Here is a tiny trained network, its code and every weight. The questions are about switching its units off for an input and a class, where a switched-off unit gives its printed mean instead of its output.

import numpy as np


def w(rows, s, z=0):
    codes = np.array(rows[::2]) - 128.0
    scale = np.full(codes.shape[1], s)
    scale[-1] = z or s
    return codes * scale


def norm(h):
    return h / np.sqrt((h * h).mean(-1, keepdims=True) + 1e-5)


def f(y):
    return y / 2 * (1 + np.tanh(0.7978845608 * (y + 0.044715 * y**3)))


def log_softmax(a):
    a = a - a.max(-1, keepdims=True)
    return a - np.log(np.exp(a).sum(-1, keepdims=True))


def net(x, mask):
    res = np.array(x, float).reshape(1, 2) / 4 @ E
    u = 0
    for l in range(2):
        y = f(norm(res) @ A[l][:, :-1].T + A[l][:, -1])
        res = res + np.where(mask[u : u + 13], y, B[l][:, -1]) @ B[l][:, :-1]
        u += 13
    return log_softmax(norm(res)[-1] @ U[:, :-1].T + U[:, -1])


A, B = {}, {}
E = w([
[161,200,38,164,105,94,126,191,254],'x0',
[92,115,7,45,118,172,41,25,171],'x1',
],0.0089)
A[0] = w([
[135,34,12,146,110,157,29,86,74,197],'L0N1',
[104,128,85,84,116,133,146,128,135,2],'L0N2',
[225,150,121,130,164,99,102,59,101,29],'L0N3',
[64,134,150,121,146,97,100,143,131,53],'L0N4',
[130,135,231,91,153,91,72,86,242,32],'L0N5',
[199,123,179,171,87,107,129,100,235,117],'L0N6',
[112,123,76,139,135,90,50,140,156,73],'L0N7',
[192,109,126,70,181,63,216,91,21,102],'L0N8',
[182,146,58,190,159,56,88,129,180,181],'L0N9',
[118,148,83,27,121,146,140,159,146,99],'L0N10',
[117,127,254,163,84,81,134,180,168,228],'L0N11',
[116,124,130,71,136,106,175,118,48,132],'L0N12',
[164,93,176,121,64,124,107,124,204,75],'L0N13',
],0.0056,0.0017)
B[0] = w([
[206,143,182,83,165,102,181,208,82,255],'L0N1',
[191,92,162,143,129,88,166,97,144,131],'L0N2',
[150,108,183,158,27,133,117,122,174,121],'L0N3',
[59,218,81,106,185,91,141,86,109,119],'L0N4',
[140,84,93,132,46,46,168,151,64,119],'L0N5',
[169,179,226,105,128,213,78,100,141,159],'L0N6',
[113,134,97,112,101,164,172,205,126,162],'L0N7',
[115,180,126,115,120,195,94,147,165,186],'L0N8',
[102,149,145,142,64,189,151,74,17,202],'L0N9',
[145,31,130,173,103,155,180,227,111,157],'L0N10',
[153,66,98,2,219,85,173,174,197,225],'L0N11',
[144,196,69,212,85,166,118,153,104,169],'L0N12',
[76,107,142,152,113,122,179,85,56,125],'L0N13',
],0.0059,0.0058)
A[1] = w([
[62,156,108,213,104,111,187,155,241,159],'L1N1',
[94,150,84,148,188,143,66,73,164,182],'L1N2',
[174,146,204,236,176,22,78,138,169,122],'L1N3',
[183,159,140,60,93,97,111,183,203,103],'L1N4',
[110,195,102,47,207,94,84,116,161,251],'L1N5',
[83,30,223,115,130,113,139,80,89,156],'L1N6',
[164,155,133,120,109,173,192,108,98,185],'L1N7',
[42,85,152,141,153,103,125,51,81,71],'L1N8',
[93,136,76,79,205,178,70,86,194,81],'L1N9',
[98,105,106,44,140,122,72,59,208,117],'L1N10',
[144,85,2,40,90,92,95,39,192,113],'L1N11',
[135,190,78,212,38,70,106,124,215,43],'L1N12',
[106,51,100,68,117,175,45,102,126,100],'L1N13',
],0.009,0.003)
B[1] = w([
[91,135,151,103,142,133,75,30,114,188],'L1N1',
[188,159,138,64,134,125,190,147,66,135],'L1N2',
[111,57,151,69,135,118,173,138,144,177],'L1N3',
[82,149,83,170,137,139,80,93,102,238],'L1N4',
[163,120,115,162,18,135,128,132,99,215],'L1N5',
[95,172,47,148,96,107,71,60,196,228],'L1N6',
[153,136,64,107,75,119,173,171,118,225],'L1N7',
[149,170,85,178,95,214,67,83,159,159],'L1N8',
[152,190,73,124,87,122,174,201,117,176],'L1N9',
[182,80,95,129,93,156,207,178,64,175],'L1N10',
[119,81,254,118,203,35,145,162,197,254],'L1N11',
[62,135,145,168,158,210,58,4,33,184],'L1N12',
[64,146,213,188,205,86,163,175,176,221],'L1N13',
],0.0078,0.0066)
U = w([
[91,112,201,69,188,46,185,189,187,176],'0',
[60,206,127,124,138,201,78,9,113,197],'1',
[181,150,71,75,42,154,170,189,95,163],'2',
[177,104,127,153,145,136,80,125,139,15],'3',
[195,91,130,113,136,130,89,87,148,3],'4',
],0.016,0.0042)

Each question gives the input, the list of numbers given to net, and the class t.
The units are the neurons (one row each of A and B). Each row of codes is followed by its name. A weight is (code - 128) times the scale printed after its matrix; where a second scale follows, it is the last column's (A, B and U).
mask holds one flag per neuron, layer by layer. A switched-off neuron (its flag False) gives its mean, the last column of its row in B, instead of its output. The means were averaged over made-up inputs and are rounded, as every weight is.
A unit's drop is (log p(t) with every unit on - log p(t) with that unit switched off) / (log p(t) with every unit on - log p(t) with every unit switched off).
The circuit of an input: a set's keep is (log p(t) with only the set's units on - log p(t) with every unit switched off) / (log p(t) with every unit on - log p(t) with every unit switched off). Starting from the 12 units with the biggest drops (on a tie, the unit counted first), units are removed one at a time, each time the one whose removal leaves the highest keep (on an exact tie, the one counted first), for as long as the keep stays at least 0.8.
circuit, biggest first: the units of the circuit, biggest drop first
most important unit: the unit with the biggest drop
k most important neurons: the k neurons with the biggest drops, biggest first
k most important neurons of layer l: the k neurons of layer l with the biggest drops, biggest first
drop of u: that unit's drop, to one decimal
input [-7,-5], class 1: circuit, biggest first : [L1N6]
input [2,3], class 2: 2 most important neurons : [L0N1, L0N11]
input [1,3], class 2: 3 most important neurons : [L0N1, L0N11, L1N11]
input [-8,-6], class 1: 2 most important neurons : [L0N1, L1N6]
input [3,-1], class 2: 2 most important neurons of layer 0 : [L0N9, L0N6]
input [-7,7], class 0: 2 most important neurons : [L1N13, L0N9]
input [-7,8], class 0: 2 most important neurons : [L1N13, L1N11]
input [-4,4], class 0: 2 most important neurons of layer 0 : [L0N9, L0N6]
input [4,-3], class 1: 3 most important neurons : [L0N1, L1N4, L1N11]
input [-7,-6], class 1: 4 most important neurons : [L0N1, L1N11, L1N6, L1N13]
input [3,1], class 2: 2 most important neurons : [L0N9, L1N7]
input [-1,3], class 2: 2 most important neurons : [L0N1, L1N11]
input [-5,-4], class 1: 3 most important neurons : [L0N1, L1N6, L1N11]
input [5,6], class 0: most important unit : L1N11
input [-3,1], class 2: drop of L1N12 : 0.1
input [2,1], class 2: drop of L0N9 : 0.2
input [-2,8], class 0: drop of L1N11 : 0.2
